Below is a small trained network, with its code and all its weights. Each question gives an input and a class and asks what happens when units are switched off, that is, made to give their printed mean instead of their output.

import numpy as np


def w(rows, s, z=0):
    codes = np.array(rows[::2]) - 128.0
    scale = np.full(codes.shape[1], s)
    scale[-1] = z or s
    return codes * scale


def f(y):
    return y / 2 * (1 + np.tanh(0.7978845608 * (y + 0.044715 * y**3)))


def log_softmax(a):
    a = a - a.max(-1, keepdims=True)
    return a - np.log(np.exp(a).sum(-1, keepdims=True))


def net(x, mask):
    res = np.array(x, float).reshape(1, 4) / 4 @ E
    y = f(res @ A[0][:, :-1].T + A[0][:, -1])
    res = res + np.where(mask, y, B[0][:, -1]) @ B[0][:, :-1]
    return log_softmax(res[-1] @ U[:, :-1].T + U[:, -1])


A, B = {}, {}
E = w([
[212,223,90,124,132,110,144],'x0',
[55,206,140,134,29,146,118],'x1',
[128,128,128,128,129,128,128],'x2',
[111,156,123,129,181,135,4],'x3',
],0.011)
A[0] = w([
[114,117,115,117,122,121,122,140],'neuron 0',
[71,170,118,140,82,122,176,108],'neuron 1',
[133,159,113,124,101,126,125,81],'neuron 2',
[148,115,139,138,163,122,102,118],'neuron 3',
[27,120,153,133,61,134,109,106],'neuron 4',
[181,130,128,118,181,128,148,122],'neuron 5',
[166,93,127,133,151,132,197,146],'neuron 6',
[126,117,129,131,111,126,207,250],'neuron 7',
[121,120,107,135,114,124,129,133],'neuron 8',
[70,193,131,133,89,134,81,80],'neuron 9',
[129,118,120,119,114,117,130,165],'neuron 10',
[78,145,129,123,74,128,132,135],'neuron 11',
[149,113,119,127,116,132,133,113],'neuron 12',
[121,147,158,132,121,136,151,107],'neuron 13',
[106,143,132,127,117,132,112,123],'neuron 14',
[83,163,112,124,129,132,107,77],'neuron 15',
[138,113,111,133,194,131,91,96],'neuron 16',
[127,119,115,143,127,121,129,128],'neuron 17',
[99,159,131,137,92,143,165,98],'neuron 18',
[228,208,125,128,114,120,131,183],'neuron 19',
[153,105,113,129,124,144,145,105],'neuron 20',
[64,55,148,126,118,124,115,254],'neuron 21',
[95,40,142,127,183,129,141,166],'neuron 22',
[109,225,136,124,73,136,133,75],'neuron 23',
[134,132,122,120,134,128,131,107],'neuron 24',
[158,142,128,133,172,131,152,103],'neuron 25',
[118,161,131,123,174,134,2,177],'neuron 26',
],0.021,0.0089)
B[0] = w([
[119,137,128,121,128,133,117,135],'neuron 0',
[224,180,158,99,132,163,114,190],'neuron 1',
[123,140,152,118,130,83,113,145],'neuron 2',
[181,129,134,92,137,155,139,163],'neuron 3',
[143,145,8,163,134,195,220,211],'neuron 4',
[128,126,58,129,155,174,179,187],'neuron 5',
[31,94,87,168,134,74,126,211],'neuron 6',
[73,78,171,93,113,182,207,227],'neuron 7',
[127,136,133,129,127,132,134,132],'neuron 8',
[2,114,114,164,104,60,155,200],'neuron 9',
[116,136,142,125,145,131,154,141],'neuron 10',
[152,192,113,139,104,162,166,183],'neuron 11',
[116,123,131,161,125,137,125,136],'neuron 12',
[152,149,137,132,127,137,131,140],'neuron 13',
[103,139,117,136,102,124,132,148],'neuron 14',
[79,126,111,139,121,89,143,156],'neuron 15',
[217,137,161,93,119,185,122,183],'neuron 16',
[130,116,125,130,126,136,123,130],'neuron 17',
[200,158,155,119,118,163,102,169],'neuron 18',
[194,87,133,180,102,79,230,229],'neuron 19',
[95,130,115,145,131,99,130,148],'neuron 20',
[66,153,129,46,168,191,52,234],'neuron 21',
[126,89,232,119,120,60,58,227],'neuron 22',
[108,118,241,92,102,72,38,200],'neuron 23',
[134,132,118,126,132,117,138,127],'neuron 24',
[124,135,77,130,139,153,158,160],'neuron 25',
[181,151,71,169,151,79,12,252],'neuron 26',
],0.043,0.021)
U = w([
[38,45,187,79,168,142,111,247],'0',
[114,35,113,164,136,118,211,126],'1',
[110,159,133,70,120,212,160,236],'2',
[168,112,227,119,75,113,179,21],'3',
[167,119,142,90,185,127,19,205],'4',
[255,114,61,183,145,102,129,84],'5',
[69,177,32,148,146,128,68,63],'6',
[137,120,135,205,95,16,95,60],'7',
],0.007,0.0015)

Each question gives the input, the list of numbers given to net, and the class t.
The units are the neurons (one row each of A and B). Each row of codes is followed by its name. A weight is (code - 128) times the scale printed after its matrix; where a second scale follows, it is the last column's (A, B and U).
mask holds one flag per neuron, in row order. A switched-off neuron (its flag False) gives its mean, the last column of its row in B, instead of its output. The means were averaged over made-up inputs and are rounded, as every weight is.
A unit's drop is (log p(t) with every unit on - log p(t) with that unit switched off) / (log p(t) with every unit on - log p(t) with every unit switched off).
unit that matters most: the unit with the biggest drop
top k neurons: the k neurons with the biggest drops, biggest first
drop of u: that unit's drop, to one decimal
input [6,0,-2,-1], class 1: unit that matters most -> neuron 26
input [7,0,-8,1], class 5: top 4 neurons -> (neuron 7; neuron 22; neuron 9; neuron 6)
input [0,5,4,-8], class 2: top 2 neurons -> (neuron 22; neuron 4)
input [4,1,7,-2], class 3: top 2 neurons -> (neuron 4; neuron 26)
input [0,5,-5,-4], class 2: top 3 neurons -> (neuron 22; neuron 4; neuron 19)
input [0,5,-8,0], class 2: top 3 neurons -> (neuron 26; neuron 22; neuron 4)
input [5,0,-7,-1], class 1: top 2 neurons -> (neuron 26; neuron 22)
input [1,-3,0,8], class 5: top 2 neurons -> (neuron 21; neuron 23)
input [0,-6,-7,-2], class 0: top 2 neurons -> (neuron 19; neuron 4)
input [1,-3,-5,-2], class 1: top 2 neurons -> (neuron 21; neuron 23)
input [0,-3,1,-6], class 0: top 2 neurons -> (neuron 4; neuron 19)
input [0,1,5,3], class 6: top 4 neurons -> (neuron 22; neuron 19; neuron 23; neuron 1)
input [0,4,-3,-7], class 2: top 2 neurons -> (neuron 22; neuron 19)
input [-8,1,1,-1], class 2: top 2 neurons -> (neuron 4; neuron 26)
input [-1,1,4,6], class 6: unit that matters most -> neuron 22
input [1,-6,-3,-5], class 1: top 2 neurons -> (neuron 21; neuron 23)
input [2,5,-6,-6], class 3: drop of neuron 15 -> 0.0
input [1,-1,4,-1], class 1: drop of neuron 23 -> 0.5
input [-1,3,6,-1], class 2: drop of neuron 26 -> 0.3
input [3,3,0,-1], class 3: drop of neuron 26 -> 0.1
